Below is a small trained network, with its code and all its weights. Each question gives an input and a class and asks what happens when units are switched off, that is, made to give their printed mean instead of their output.

import numpy as np


def w(rows, s, z=0):
    codes = np.array(rows[::2]) - 128.0
    scale = np.full(codes.shape[1], s)
    scale[-1] = z or s
    return codes * scale


def norm(h):
    return h / np.sqrt((h * h).mean(-1, keepdims=True) + 1e-5)


def f(y):
    return np.maximum(y, 0)


def log_softmax(a):
    a = a - a.max(-1, keepdims=True)
    return a - np.log(np.exp(a).sum(-1, keepdims=True))


def net(x, mask):
    res = np.array(x, float).reshape(1, 2) / 4 @ E
    u = 0
    for l in range(3):
        y = f(norm(res) @ A[l][:, :-1].T + A[l][:, -1])
        res = res + np.where(mask[u : u + 3], y, B[l][:, -1]) @ B[l][:, :-1]
        u += 3
    return log_softmax(norm(res)[-1] @ U[:, :-1].T + U[:, -1])


A, B = {}, {}
E = w([
[171,99,205,251],'x0',
[206,68,255,83],'x1',
],0.0087)
A[0] = w([
[127,139,81,254,2],'0.n0',
[163,194,223,235,135],'0.n1',
[81,183,14,127,106],'0.n2',
],0.0095,0.0044)
B[0] = w([
[92,255,148,128,183],'0.n0',
[177,60,156,127,233],'0.n1',
[161,82,123,151,254],'0.n2',
],0.018,0.0069)
A[1] = w([
[100,100,156,14,43],'1.n0',
[121,73,88,195,228],'1.n1',
[255,84,125,167,250],'1.n2',
],0.0072,0.0019)
B[1] = w([
[73,160,204,163,177],'1.n0',
[98,13,126,4,193],'1.n1',
[76,165,73,136,253],'1.n2',
],0.012,0.0067)
A[2] = w([
[143,82,53,136,254],'2.n0',
[191,103,153,244,199],'2.n1',
[20,53,254,72,62],'2.n2',
],0.0069,0.0023)
B[2] = w([
[131,116,178,123,218],'2.n0',
[91,194,8,202,213],'2.n1',
[144,173,148,112,254],'2.n2',
],0.014,0.0054)
U = w([
[69,38,81,68,253],'0',
[120,223,230,49,181],'1',
[115,252,91,209,68],'2',
[219,11,191,188,13],'3',
],0.024,0.0038)

Each question gives the input, the list of numbers given to net, and the class t.
The units are the neurons (one row each of A and B). Each row of codes is followed by its name. A weight is (code - 128) times the scale printed after its matrix; where a second scale follows, it is the last column's (A, B and U).
mask holds one flag per neuron, layer by layer. A switched-off neuron (its flag False) gives its mean, the last column of its row in B, instead of its output. The means were averaged over made-up inputs and are rounded, as every weight is.
A unit's drop is (log p(t) with every unit on - log p(t) with that unit switched off) / (log p(t) with every unit on - log p(t) with every unit switched off).
The circuit of an input: a set's keep is (log p(t) with only the set's units on - log p(t) with every unit switched off) / (log p(t) with every unit on - log p(t) with every unit switched off). Starting from all 9 units, units are removed one at a time, each time the one whose removal leaves the highest keep (on an exact tie, the one counted first), for as long as the keep stays at least 0.8.
units of the circuit, in order: the units of the circuit, biggest drop first
k most important neurons: the k neurons with the biggest drops, biggest first
top k neurons in layer l: the k neurons of layer l with the biggest drops, biggest first
drop when u is switched off: that unit's drop, to one decimal
input [-1,7], class 1: units of the circuit, in order -> 0.n2
input [5,-1], class 2: 2 most important neurons -> 0.n0, 2.n1
input [0,-5], class 0: 2 most important neurons -> 0.n2, 1.n1
input [-1,-5], class 0: 2 most important neurons -> 0.n2, 1.n1
input [0,7], class 1: 3 most important neurons -> 0.n2, 2.n2, 1.n2
input [0,1], class 1: top 2 neurons in layer 0 -> 0.n2, 0.n0
input [4,0], class 2: 3 most important neurons -> 0.n0, 2.n1, 0.n2
input [0,-8], class 0: 3 most important neurons -> 0.n2, 1.n1, 2.n1
input [7,-2], class 2: 2 most important neurons -> 0.n0, 2.n1
input [-6,1], class 1: 2 most important neurons -> 1.n0, 0.n1
input [8,0], class 2: 4 most important neurons -> 2.n1, 0.n0, 0.n2, 1.n2
input [0,8], class 1: drop when 2.n2 is switched off -> 0.5
input [-1,4], class 1: drop when 1.n0 is switched off -> 0.0
input [-1,-8], class 0: units of the circuit, in order -> 1.n1
input [5,0], class 2: drop when 1.n2 is switched off -> 0.1
